A new row, then what is left of it after taking away its nearest point in the smallest flat space through zero that holds the last named rows above it.
gekot, 3 rows:
[[ -2   0  15   5  33   6   8 -32   5   7  39  -2 -12   7  19 -15  -3 -62
   26 -20  -3 -62 -22 -24  -3   1]
 [ 12 -31   0 -14  10   6  15 -46  -5  13  33 -10 -30  -7  15 -11   6 -29
   13 -31 -15 -51 -25 -23  -5  24]
 [-15  26  17  45  37  15 -13   2  -2  14  24  32   4   9 -15  11   0 -25
   27  -3 -11 -43   3  -3  32 -28]]
New rows:
[  6   2  -3 -18 -12   4   9 -10  -2 -31  29   0  -3   9  61  -2  -5 -23
   8 -16   5   0 -15 -17 -21  34] -> [  1  12  -4   5 -12  11  -3   7  -9 -24  21  21   2   7  38  16  -1   6
   8  -9  -4  10  -1  -4   3  20]
[ -6  34  26 -13  -2 -19  -8  36 -17 -16   9 -11  -7  24  17 -37 -14 -50
  -2 -23  15  50  11 -28 -41 -22] -> [  2  11  17  -1  -8  -6 -11  22 -35   5  16   7 -29  10  -6 -18   0 -14
  -1 -39 -13  36  13 -26 -14 -13]

nes (3 x 26):
[[ 36  -3  -3  -8 -29  -2   9   4   3  18   8  -9 -15 -22  20  -5  -9 -16
   -4 -26 -13   7  15  19  10  10]
 [  6 -11  12  19  -1  27 -10 -20 -20 -17 -16 -11   9   2 -11  31 -24  17
   -3 -24   0 -12 -31 -17  15  -4]
 [-45  -9  -5  33  33  -2   1 -22  -4  -3  -3  18  13  17 -13   0  12  -5
   22  20   3  11 -13 -15  15  -3]]
New rows:
[ 32  -6  -3   7 -39   9  -7  42   1  46  -6  24 -39  15  18  -8 -38  -1
  -7 -19   6  37  39  19  -7 -24] -> [  0  -8   1  22 -13  15 -15  31  -6  30 -15  31 -24  34   0   2 -34  13
  -1  -2  16  32  20   0  -8 -32]
[-39  -7 -11  14  36  11   6  -9  -2  23 -28   0  39  10  -4  -7   3  27
  29 -43  10  21   0  -5 -14 -26] -> [-15  -1 -11  -6  17   7   8   6   4  29 -23  -8  30   0   6 -12   0  26
  18 -51   8  18  13   7 -23 -23]

Nak, 2 rows:
[[  3 -32  13 -12  30 -31 -10 -12 -24  14  -3  -2  -4  32  -5  35  34  10
  -32  -1  12  30 -19  41   1  -3]
 [  1 -14  -4   4  57 -29 -11 -28 -26  10   0  22  18  14   1  45  24   9
   -7   8  14  22  -9  45 -22   3]]
New rows:
[  9 -21 -31 -14 -17  21 -17   4  -6   8  37   4  12 -13  -4 -28  -6 -13
 -13 -13  -4 -39  14 -62 -12  28] -> [ 10 -35 -27 -17   4   5 -22  -5 -19  15  36   7  14   1  -6  -8  10  -8
 -25 -12   3 -25   6 -40 -16  28]
[  6  33  -8  50  18  -5  23 -14  13  -4 -10  11   5 -24  -1  -6 -22 -29
  40  11  -6 -11  23  -6   9  16] -> [  9   7  10  34   9 -18  20  -7   5   4 -13  -8 -13   2  -7   0  -2 -24
   9   4  -3   6   8   7  26  10]

laki, 5 rows:
[[  0  -4  16  -2  -2 -43 -38  -4  26  -7  -5  15 -11  13  14 -27 -21  20
  -21 -27 -21  -5   2  13  23  -9]
 [-20 -13  22   8  -3 -68 -83 -20  13 -32   7  20 -21  -1  35 -20 -27  24
  -19 -59  -8  -9 -26   1  21 -17]
 [ -6  -6  12 -11  -5 -41 -43  -7  29  -5  -3   7 -14  14  -6 -24 -21  10
  -16 -31 -17   0  -2  32  30  -3]
 [  7 -19  23 -23   3 -51 -51   7  29  14  -7  16 -15  10  18 -23 -39  19
  -20 -58 -19 -15  -2  43  34 -14]
 [-17  14  17  12   5 -63 -37  -4  27 -31   6   1 -21  -8  22 -11 -11  22
  -17 -30   3  -9   7 -13  -5 -16]]
New rows:
[ 24  -7  17  -5   6  -5  20  17  -1  30 -25   4  18  18  30  -2 -15  27
 -25  16 -25  -7   7 -11  -1  -7] -> [ -5  -3   7  -4   0 -10   0  -1  -5   7 -11 -16   8   7  -1  13  -4   8
 -11   9  -3   5 -11  -2  -4   2]
[ 19   3  38 -18 -36  13 -14  25  43   5 -28  31  25  -6  10  -4   1  12
  -4 -22 -41  30   0  27  14  20] -> [  3  13  31  -6 -33  16  -8  21  29 -13 -16  16  22 -26   9  18  16   3
   9 -17 -15  31  -6   5 -12  20]

dogor, 5 rows:
[[ -6  -6   9 -23  -3   5  23 -25   6  18  14 -16   3 -10 -11 -15  -4   8
   30  12   3 -11   5 -10 -14  31]
 [ -6  42  -3 -32  -2  30 -14   8  -3  27 -42 -17  58  16  -4  18  -5  -4
  -28  12  33  -7  14 -19 -24  -6]
 [ 10  13  -6 -20   9   5  -4  17  -2  16 -35 -13  15   6   2  15   3   9
  -25  -5  16 -32   9   2 -22 -26]
 [ 31 -34  -3   2  18 -34  11  34 -10  -7 -16   4 -49  -7  11   9  14  22
  -15 -16 -13 -51   4  35 -12 -51]
 [ -1  16  24 -41 -10  12  12  14 -32  26 -20   6  32   4 -11   3  -6  -8
    2  46  18   0  24  -5 -25   3]]
New rows:
[-15  13 -22 -15  26 -13  45 -28  36  33  27 -29  -5 -39 -16 -16  -7  16
   3 -45 -17   3 -25  -4  -9  45] -> [ -8   8 -12 -11  12 -19  29  19   5  15   9  -7   9 -16  -2   9   0  11
 -23  -8 -12  30  -6  13  -4  12]
[ -1 -29 -10  14   7 -20   5  10 -23 -35  -2  18 -17 -16  12  -4  -3  18
   0 -17 -21  -3  -8  21  28 -19] -> [-11  -7  -8  -8   3   1   6  -4 -18 -15 -11   3  17 -13   4  -4  -9  16
   2  -7  -4  -3  -2   2  15   0]

Rur:
[[ 39 -19  33  15   4 -11  29 -22  12 -22   3 -46  12  31  -4  18 -16  -5
  -16  17  -9 -18   0 -13  28  -9]
 [ 57  -6  12  27 -14  -8  34 -17   4 -11 -16 -49  17   9 -11   8 -21   1
  -14   6  -8 -17  20  -2  13  22]
 [ 46  -2   0  23 -18  -9  27 -19  -9   7 -21 -41  23 -12  -8  -7 -24   7
  -16  -3   4  -8  33  13   5  46]]
New rows:
[-18 -34  -3   0   1 -27  45  -7  11  29  51  -7 -10  29  -1  -7  30 -40
 -11   0  17  22  10 -32   9   9] -> [ -7 -20 -21   8 -12 -20  45   6  11  30  39  -1 -15  19  -8  -8  34 -39
  -2  -7  11  21  15 -31  -6  17]
[-37  35 -10  20   8  23 -33  28 -23 -14   8  41  10 -12   7 -28  24 -16
  22 -16 -30 -25 -15   2 -29  -9] -> [-13  17  15  28  12   9 -12   1 -25 -18   9   2  29   0   8 -25   4 -15
   2  -6 -25 -33  -3   4  -5   4]
[-33  -8  16 -18  11 -32  -2 -22 -10  21  18  11   3 -34  28 -10 -23  20
 -27  11  41  -1  16   7  23  23] -> [  0  10   2   1  -5 -18   7   5  10  -3   5  13 -16 -22  12   9 -11  14
  -8  12  13 -15   5 -14   8   0]

vimul:
[[  4 -16 -11   4   7   1  -5   5  -5  21 -21 -28   9  -8 -30   4   2  15
  -20   9  12  59  20  19   0 -28]
 [ -2  -1 -15  -2  -9   7   9 -21   0  30   2 -21 -22  -8  14  19   9   3
   -3  -9 -14  14  32  -4 -13 -26]
 [-13   9  -3   9  10  -4 -15 -38   3  67   8 -68 -23 -12 -19  18   5 -24
  -33 -25 -24  35  49 -12  15 -34]
 [ -6   1   9   0 -12  19  -1 -13 -21   1   6   9 -25   3  55   6 -12   3
   30  -2 -25 -47  27 -26 -21   4]]
New rows:
[-38  11  28  26  -8  24 -20  19 -17  12  12  11  19  14  38 -11  -7  18
  33  -2  -7 -62  11 -42   1  30] -> [-29   8  -2  19 -11  11   0  18   9  25   8  -1  26   5   1   1  19  25
   7  -5  11  -6   1 -14   3   5]
[ -7 -12  21 -11  45  39  -2 -15 -11  11 -10 -32   8   0  -6  -3   8 -13
  35  -8   9  -5 -23 -15  22   8] -> [ -2 -14   6 -18  35  40  15 -15  -3   8 -10 -22   4  -2   0   5  19  -4
  38  -7  13   1 -27  -7  11   1]

Rubi, 3 rows:
[[-16  12  21 -13  -4 -18  -4  14 -18  25 -24 -13  27  29 -13   8  11   1
    8  52 -26  -8 -24 -25 -17  18]
 [ 47  46  25 -12  13 -28  22  -3 -21  16 -15  46 -54  12  33 -33 -24  -1
   33  35 -36   6 -17  -7  -7  25]
 [ 26  28  15 -12  11 -14  10   0 -16   2  -9  27 -35  16  25 -17 -22   2
   15  37 -18   1 -16  -6 -11  19]]
New rows:
[  9 -10  13 -29 -12 -20 -29  -7  22  -6   9  20  18  55 -21  31  -3   3
   0  14  -9  17   3 -13  -8   4] -> [ 19 -10   9 -23 -12 -19 -24 -13  28  -7  15  28   7  41 -17  24  -4   1
   4  -9  -6  22  13  -5   1  -2]
[ 37  10  24  22 -22   9  10 -21  -3   4   1   9  10  10   6 -12 -13  15
 -19 -40  13  12  20   9 -11 -38] -> [ 27  11  30  15 -22   7   5 -15 -10   6  -6   1  21  26   3  -5 -13  17
 -22 -12   9   7   8  -1 -22 -30]

nuto (2 x 26):
[[-18  10  15  34 -25   5  16  14 -23  18  -5 -28 -19 -14  10  13  18  -8
    1  11  -6 -20 -33  21  15  -4]
 [-18   7  19  35 -38  -3   8   9 -27  27 -10 -25 -24  -7  11   4  10   6
   -3  15  11 -23 -44   8  14  -9]]
New rows:
[-31  18  19  -3  -5 -37 -19 -15  33 -24  16 -24   9  47   9 -19  -9  21
   5   4  46 -14 -15  -3 -10  20] -> [-34  23  17   2   7 -26  -6  -6  34 -32  21 -33  12  36  10  -6   4   3
  10   1  24 -14  -7  17  -6  25]
[ 12  19  -7 -15  28   6  25  22   2 -29  -2  12  14 -23   5  35  46 -34
   7  -2 -33   7  41  62   1  22] -> [ 13  10   4 -13  -8 -17   1   7  -9  -4 -16  22   0  -2   8   9  22   6
  -5   9  16  -1  11  24  -2   8]

didum (5 x 26):
[[ -4   8 -13 -10  14  -5 -12  12 -25 -35  20 -10  -3  16 -11 -14  14 -26
  -21  -6  -9 -13   0   5  26  37]
 [ 10  67  -6 -20  33 -42  -6  -7 -27   2 -13  45   9 -35  44   2 -21   0
   11 -21 -30 -21 -40  13  -1   4]
 [  3   4   3 -35 -14 -13  35  27 -27 -35  -1 -20  21   2 -19 -24  32 -16
   -5  11   2 -11 -16  -7   0  21]
 [  3  11  -7 -45 -44 -30  31  13 -12 -74   1  14  -8  26 -15 -13  17 -21
  -15  23 -33  11  13  36  -5  32]
 [ 51  -4  39   2  11  14  -2  24   9  52  27  18   1   4  12  -7 -20  23
  -15  -5  -5  -1  23 -20  -6  -9]]
New rows:
[ 11 -14   7 -23  -3   9 -20 -12 -21   8  17   7 -17   4  -7 -22  19   9
 -35  24 -50  -8  29   9  -8   5] -> [ -9 -12  -2 -15   3   9 -17 -24 -21  16  -3  -4  -7 -15  -4 -16  23  12
 -16  21 -35 -12   7   2 -13 -10]
[  5 -18 -15 -11  27  34 -33   4  47   7 -24  15  -5 -11  39   9 -21 -23
  15 -31   8 -40   3  -1  38 -27] -> [ 12 -22  -8 -35   1  26  -4  20  42 -17 -26  10   2  -3  26  -3  -5 -27
  11 -16   4 -36   6   2  29 -19]

Bub (5 x 26):
[[-17  -9  -3   3 -16  14   0 -18  30 -22   5 -16  15  -3  -6  22 -53  -4
   17  -6   4  16 -19  -5 -19   5]
 [ 14  22 -12  53   1  26   9 -29   4 -26  30   2 -16  23   5  33 -31  30
   17  28  12  28  14 -11 -21 -31]
 [-23   4  -8  35  -3  27  10  -3   8  17  15   2   8  -4  16  10 -23   4
   14   9   3  27   7 -15  -5 -37]
 [ 20  19 -27  44 -15  36  22 -29  32 -34  29 -17   5  13  30  23 -51  12
   41 -10  33  23  20   1 -24 -37]
 [ 28 -45  -5  50 -29  21  20   8  16 -37  22  -3  14   2  40  -5 -43   6
   46 -23  42  32  34 -11 -39 -39]]
New rows:
[  9 -13  13  -9 -13  16   2  12   1   7 -16   3   4  13  14   1  -6 -14
  25 -16  33   4  62   0   1 -21] -> [ -6   1  18 -21  -4  11  -9  -1  -1   8 -20   3  -4  17 -12  18  -8  -9
   9   3  14   1  41  -2   6  -2]
[ -2  35  -1  -1  21   5 -12 -26  17   0  -1   2  10  10 -26  38 -19  24
  -3   4 -14  16 -10   2   3  27] -> [  9   5   4   3  14  -1  -6   3   7  10  -5  10  18   0  -4   9  -1  15
   4 -15  -2  15  11   1   3  14]

roziz:
[[  2 -20   0  -3   7  -8  12  -8 -18  28 -23 -15 -10   6  31  13  -3  15
  -39  -8  -9  46 -23  20   4  27]
 [ 20  -8   8   9  36 -26   0   1  -8  12 -20  -2 -20  -6  18   0   4  23
   -3  13   6  55 -21  11 -11  37]
 [ 23  -8   0   6  17 -19  -5   0  -5   7  -1   8 -12 -18 -10   2   0  20
   21  17  15  38 -16   3 -36   8]]
New rows:
[-16 -10  -7 -14 -11  18  16   9 -17  10 -18 -10   1  27  -5  10  -4  -2
 -24 -23 -37  10  -7   5  38  -3] -> [  0  -2  -4  -6   4   6   5  15  -9  -2  -9   4  -4  12 -25   2  -1   4
  12  -5 -22  14  -5  -4  15  -6]
[ -7  43  24   1  46 -11  24  16   7 -25  -6 -20  -7 -10  15 -20 -10  13
  -2   3 -15  -1  25   0  44  57] -> [ -5  21   5 -12   3   3  28   4  -6  -5  12 -17   4 -26 -11   0 -23  17
   1  -3  -9   1  14   4   1  17]
[ 11   7  -7  14 -16 -19  11 -49 -22  18  25  11 -26  -9  -3  -6 -17  28
   6  13  50  12  24  32 -31  18] -> [ -3  18  -3  14 -16 -11  12 -46 -15   8  23   6 -21   5   7 -12 -14  15
  -5   5  40 -13  37  28   0  21]
